Below is a small trained network, with its code and all its weights. Each question gives an input and a class and asks what happens when units are switched off, that is, made to give their printed mean instead of their output.

import numpy as np


def w(rows, s, z=0):
    codes = np.array(rows[::2]) - 128.0
    scale = np.full(codes.shape[1], s)
    scale[-1] = z or s
    return codes * scale


def f(y):
    return np.maximum(y, 0)


def log_softmax(a):
    a = a - a.max(-1, keepdims=True)
    return a - np.log(np.exp(a).sum(-1, keepdims=True))


def net(x, mask):
    res = np.array(x, float).reshape(1, 3) / 4 @ E
    y = f(res @ A[0][:, :-1].T + A[0][:, -1])
    res = res + np.where(mask, y, B[0][:, -1]) @ B[0][:, :-1]
    return log_softmax(res[-1] @ U[:, :-1].T + U[:, -1])


A, B = {}, {}
E = w([
[46,44,167,185,22,231,187,196,120,124,220,124],'x0',
[20,124,157,238,227,51,187,104,154,174,150,100],'x1',
[194,63,65,79,178,135,166,148,255,150,245,109],'x2',
],0.0049)
A[0] = w([
[179,148,131,105,190,98,114,117,147,118,85,124,89],'neuron 1',
[160,128,124,112,103,135,118,129,128,122,126,137,35],'neuron 2',
[159,142,129,113,165,111,123,123,136,127,104,132,113],'neuron 3',
[73,143,134,160,79,123,128,125,14,135,27,127,185],'neuron 4',
[144,119,121,118,140,138,137,135,148,143,150,123,171],'neuron 5',
[106,121,131,135,94,149,137,124,137,131,158,129,110],'neuron 6',
[92,131,133,152,158,113,137,132,124,128,128,126,55],'neuron 7',
[83,113,144,146,62,173,131,132,151,123,187,128,102],'neuron 8',
[167,110,114,111,149,134,135,130,189,132,183,125,165],'neuron 9',
[82,135,124,159,200,100,129,125,153,127,135,128,28],'neuron 10',
[90,110,134,150,72,165,132,137,146,121,177,131,110],'neuron 11',
[95,104,137,141,82,160,134,139,131,121,187,120,100],'neuron 12',
[106,114,125,141,104,148,129,125,129,118,157,130,107],'neuron 13',
[27,125,132,187,233,82,145,136,155,131,163,124,26],'neuron 14',
[224,132,120,62,54,165,115,144,104,117,120,132,15],'neuron 15',
[196,145,123,105,204,84,114,109,151,125,77,126,109],'neuron 16',
[191,99,110,104,173,131,144,135,250,135,236,126,169],'neuron 17',
[199,130,123,73,79,162,120,141,114,119,118,126,9],'neuron 18',
[148,134,129,117,152,111,117,118,140,122,112,135,88],'neuron 19',
],0.011,0.0012)
B[0] = w([
[138,107,71,112,186,123,180,217,92,176,162,128,201],'neuron 1',
[136,115,132,145,92,132,133,95,159,147,134,124,156],'neuron 2',
[120,110,104,116,157,128,155,185,103,156,160,124,171],'neuron 3',
[63,185,198,106,174,130,43,132,59,8,79,132,254],'neuron 4',
[116,142,153,123,128,141,102,126,106,103,113,138,156],'neuron 5',
[142,120,103,116,165,113,144,163,112,157,138,131,167],'neuron 6',
[165,120,127,120,79,149,117,91,161,131,127,133,165],'neuron 7',
[157,124,62,103,198,97,174,195,101,185,148,130,209],'neuron 8',
[84,169,176,134,130,129,91,121,79,65,82,136,188],'neuron 9',
[156,99,134,146,55,151,140,77,190,147,147,125,185],'neuron 10',
[156,120,78,108,191,103,159,199,106,180,147,126,200],'neuron 11',
[148,119,70,102,191,107,164,189,103,165,151,124,198],'neuron 12',
[149,130,94,107,159,125,143,166,126,145,138,129,164],'neuron 13',
[189,94,135,147,1,155,132,14,245,157,139,127,240],'neuron 14',
[143,95,152,189,35,130,149,13,243,167,147,118,228],'neuron 15',
[133,99,62,106,198,126,187,252,77,181,181,126,221],'neuron 16',
[53,197,212,128,138,130,34,108,34,17,43,134,238],'neuron 17',
[145,100,140,166,63,133,145,39,220,154,142,120,201],'neuron 18',
[128,117,110,126,152,127,156,170,114,148,149,134,159],'neuron 19',
],0.01,0.0087)
U = w([
[52,203,193,118,143,132,44,128,74,25,54,141,255],'0',
[148,99,44,93,188,101,193,211,99,191,177,127,96],'1',
[164,80,147,175,40,159,135,40,248,152,142,117,26],'2',
],0.011,0.00081)

Each question gives the input, the list of numbers given to net, and the class t.
The units are the neurons (one row each of A and B). Each row of codes is followed by its name. A weight is (code - 128) times the scale printed after its matrix; where a second scale follows, it is the last column's (A, B and U).
mask holds one flag per neuron, in row order. A switched-off neuron (its flag False) gives its mean, the last column of its row in B, instead of its output. The means were averaged over made-up inputs and are rounded, as every weight is.
A unit's drop is (log p(t) with every unit on - log p(t) with that unit switched off) / (log p(t) with every unit on - log p(t) with every unit switched off).
The circuit of an input: a set's keep is (log p(t) with only the set's units on - log p(t) with every unit switched off) / (log p(t) with every unit on - log p(t) with every unit switched off). Starting from the 12 units with the biggest drops (on a tie, the unit counted first), units are removed one at a time, each time the one whose removal leaves the highest keep (on an exact tie, the one counted first), for as long as the keep stays at least 0.8.
circuit, biggest first: the units of the circuit, biggest drop first
k most important neurons: the k neurons with the biggest drops, biggest first
drop when u is switched off: that unit's drop, to one decimal
input [7,-2,-5], class 1: circuit, biggest first : [neuron 8]
input [-8,-3,8], class 0: 2 most important neurons : [neuron 17; neuron 9]
input [-1,-7,-6], class 2: 2 most important neurons : [neuron 15; neuron 17]
input [4,-5,-4], class 2: 2 most important neurons : [neuron 17; neuron 15]
input [8,-7,0], class 1: 2 most important neurons : [neuron 8; neuron 11]
input [-8,7,-6], class 1: 4 most important neurons : [neuron 16; neuron 1; neuron 17; neuron 15]
input [-3,-7,6], class 2: 4 most important neurons : [neuron 15; neuron 18; neuron 4; neuron 2]
input [-4,5,-4], class 2: 3 most important neurons : [neuron 17; neuron 14; neuron 10]
input [7,-4,7], class 0: 4 most important neurons : [neuron 17; neuron 9; neuron 16; neuron 1]
input [0,-3,3], class 0: 2 most important neurons : [neuron 14; neuron 17]
input [6,3,6], class 0: 3 most important neurons : [neuron 17; neuron 9; neuron 16]
input [-1,-2,-1], class 2: 2 most important neurons : [neuron 17; neuron 4]
input [-4,-6,6], class 0: 3 most important neurons : [neuron 17; neuron 14; neuron 9]
input [-3,1,8], class 0: circuit, biggest first : [neuron 17]
input [0,-7,-4], class 2: drop when neuron 15 is switched off : 0.3
input [-6,-1,8], class 0: drop when neuron 17 is switched off : 2.4
input [2,0,5], class 0: drop when neuron 17 is switched off : 0.1
input [2,7,4], class 2: drop when neuron 14 is switched off : 2.6
